Below is a small trained network, with its code and all its weights. Each question gives an input and a target symbol and asks what happens when units are switched off, that is, made to give their printed mean instead of their output.

import numpy as np


def w(rows, s, z=0):
    codes = np.array(rows[::2]) - 128.0
    scale = np.full(codes.shape[1], s)
    scale[-1] = z or s
    return codes * scale


def norm(h):
    return h / np.sqrt((h * h).mean(-1, keepdims=True) + 1e-5)


def f(y):
    return np.maximum(y, 0)


def softmax(a):
    e = np.exp(a - a.max(-1, keepdims=True))
    return e / e.sum(-1, keepdims=True)


def log_softmax(a):
    a = a - a.max(-1, keepdims=True)
    return a - np.log(np.exp(a).sum(-1, keepdims=True))


def net(x, mask):
    ids = ['αβγδεηθλμξπστψω'.index(c) for c in x.split()]
    T = len(ids)
    res = E[ids] + P[:T]
    r = norm(res)
    for j in range(2):
        rows = slice(4 * j, 4 * j + 4)
        q, k, v = (r @ M[0][rows].T for M in (Q, K, V))
        z = softmax(np.where(np.tri(T) > 0, q @ k.T / 4**0.5, -1e9)) @ v
        o = O[0][rows]
        res = res + np.where(mask[j], z, o[:, -1]) @ o[:, :-1]
    y = f(norm(res) @ A[0][:, :-1].T + A[0][:, -1])
    res = res + np.where(mask[2:14], y, B[0][:, -1]) @ B[0][:, :-1]
    return log_softmax(norm(res)[-1] @ U[:, :-1].T + U[:, -1])


Q, K, V, O, A, B = {}, {}, {}, {}, {}, {}
E = w([
[105,157,120,99,123,115],'α',
[139,107,116,105,124,96],'β',
[115,37,171,95,159,146],'γ',
[87,75,134,134,123,155],'δ',
[70,54,156,181,116,123],'ε',
[101,170,131,142,114,172],'η',
[118,170,124,228,148,180],'θ',
[95,72,98,132,82,95],'λ',
[126,70,112,150,165,183],'μ',
[133,130,96,73,136,159],'ξ',
[156,137,118,138,164,119],'π',
[212,76,128,196,140,121],'σ',
[160,127,185,110,71,148],'τ',
[8,132,187,151,93,119],'ψ',
[133,172,85,117,143,209],'ω',
],0.016)
P = w([
[189,136,123,181,119,129],'0',
[113,181,209,68,163,167],'1',
[175,124,114,186,125,119],'2',
[218,155,111,148,68,253],'3',
[99,207,227,51,187,157],'4',
[158,136,103,183,115,107],'5',
[209,174,93,158,44,239],'6',
[73,225,215,50,174,150],'7',
[155,134,98,185,120,106],'8',
[202,177,91,145,29,236],'9',
],0.0043)
Q[0] = w([
[191,160,144,159,93,174],'h1',
[96,204,136,76,137,104],'h1',
[183,131,87,232,85,140],'h1',
[143,138,191,145,143,129],'h1',
[185,186,164,139,39,153],'h2',
[140,56,165,50,70,205],'h2',
[81,153,53,147,2,105],'h2',
[178,91,32,229,81,115],'h2',
],0.0062)
K[0] = w([
[90,248,49,89,170,128],'h1',
[195,134,181,187,93,81],'h1',
[174,89,100,102,183,91],'h1',
[90,101,106,134,136,69],'h1',
[116,194,211,85,90,152],'h2',
[106,103,207,137,82,148],'h2',
[73,158,88,136,54,20],'h2',
[1,86,90,56,137,37],'h2',
],0.0071)
V[0] = w([
[150,161,152,112,104,193],'h1',
[116,179,131,157,254,126],'h1',
[137,105,146,134,131,177],'h1',
[90,45,155,95,71,38],'h1',
[97,99,65,131,226,131],'h2',
[145,151,194,135,136,169],'h2',
[154,160,108,184,144,80],'h2',
[193,114,155,122,2,163],'h2',
],0.006)
O[0] = w([
[181,84,172,109,248,149,191],'h1',
[180,138,96,160,90,135,61],'h1',
[168,162,186,150,159,164,195],'h1',
[139,131,138,131,159,94,103],'h1',
[74,106,2,117,167,53,71],'h2',
[55,241,148,96,64,63,176],'h2',
[148,230,168,146,214,76,30],'h2',
[224,147,137,101,65,114,255],'h2',
],0.0047,0.0022)
A[0] = w([
[99,158,190,255,116,164,159],'n1',
[45,187,141,133,208,65,146],'n2',
[41,134,116,137,147,157,251],'n3',
[178,196,56,121,215,179,108],'n4',
[187,152,105,105,91,68,190],'n5',
[135,40,143,147,131,112,193],'n6',
[119,86,163,64,119,161,157],'n7',
[145,36,125,156,91,152,156],'n8',
[182,139,74,63,98,230,200],'n9',
[67,204,114,69,200,188,159],'n10',
[105,93,150,202,199,177,213],'n11',
[153,29,157,118,152,169,150],'n12',
],0.0076,0.0032)
B[0] = w([
[143,94,90,12,231,198,203],'n1',
[96,80,165,212,67,161,162],'n2',
[166,167,188,107,167,88,201],'n3',
[94,125,188,214,16,60,187],'n4',
[92,221,107,140,166,224,188],'n5',
[197,150,117,143,130,97,210],'n6',
[61,139,135,186,81,156,209],'n7',
[149,163,143,99,146,155,224],'n8',
[71,65,139,94,115,170,254],'n9',
[231,27,131,114,255,34,191],'n10',
[72,180,73,143,58,127,216],'n11',
[119,184,116,76,112,62,228],'n12',
],0.0051,0.0067)
U = w([
[162,72,178,202,138,75,169],'α',
[220,212,105,79,187,105,171],'β',
[139,115,148,53,59,19,62],'γ',
[66,225,65,59,86,99,9],'δ',
[66,86,69,92,223,99,163],'ε',
[166,124,144,67,226,190,3],'η',
[114,162,124,188,220,190,149],'θ',
[189,58,57,101,66,80,155],'λ',
[73,119,9,135,104,155,173],'μ',
[122,2,84,77,98,141,52],'ξ',
[95,141,113,215,58,137,206],'π',
[220,84,96,155,128,159,204],'σ',
[200,151,224,121,53,183,131],'τ',
[34,133,174,158,121,178,118],'ψ',
[166,18,126,183,110,214,89],'ω',
],0.0093,0.0035)

Each question gives the input, a string of symbols that net reads in full, and the target symbol t.
The units are the heads (4 rows each of Q, K, V and O) and the neurons (one row each of A and B). Each row of codes is followed by its name. A weight is (code - 128) times the scale printed after its matrix; where a second scale follows, it is the last column's (O, A, B and U).
mask holds one flag per unit, heads first, then neurons. A switched-off unit (its flag False) gives its mean, the last column of its rows in O or B, instead of its output. The means were averaged over made-up inputs and are rounded, as every weight is.
A unit's drop is (log p(t) with every unit on - log p(t) with that unit switched off) / (log p(t) with every unit on - log p(t) with every unit switched off).
The circuit of an input: a set's keep is (log p(t) with only the set's units on - log p(t) with every unit switched off) / (log p(t) with every unit on - log p(t) with every unit switched off). Starting from the 12 units with the biggest drops (on a tie, the unit counted first), units are removed one at a time, each time the one whose removal leaves the highest keep (on an exact tie, the one counted first), for as long as the keep stays at least 0.8.
units of the circuit, in order: the units of the circuit, biggest drop first
k most important neurons: the k neurons with the biggest drops, biggest first
which heads matter: for each layer, one digit per head in row order, 1 if its drop is at least 0.15 and else 0, layers parted by /
drop when u is switched off: that unit's drop, to one decimal
input δ β π, target π: units of the circuit, in order -> (n4; n10)
input β τ ξ τ δ, target τ: which heads matter -> 01
input η β α, target α: which heads matter -> 01
input μ μ ψ ξ β, target ε: units of the circuit, in order -> (h2; n12)
input λ β β σ η β ξ, target ξ: units of the circuit, in order -> (n9; n10; n4)
input α η π β β, target α: units of the circuit, in order -> (h2; n2; n1; n10)
input τ θ ω β τ β α, target τ: units of the circuit, in order -> (h2)
input θ β π γ β, target α: units of the circuit, in order -> (h2; n2; n10; n1)
input θ β π α μ, target ε: units of the circuit, in order -> (n10; h2)
input μ ξ σ θ δ μ, target μ: units of the circuit, in order -> (n11; n12)
input τ μ τ π, target τ: 2 most important neurons -> (n4; n7)
input ε τ τ λ τ η ω μ ε, target ε: 3 most important neurons -> (n1; n4; n11)
input μ β γ, target γ: 2 most important neurons -> (n12; n1)
input δ β θ θ η, target η: units of the circuit, in order -> (n10)
input μ δ γ ω π μ λ ε ξ, target ξ: drop when n10 is switched off -> 0.2
input λ σ γ, target γ: drop when n5 is switched off -> 0.1
input λ η σ μ μ ω, target ω: drop when n9 is switched off -> 0.4
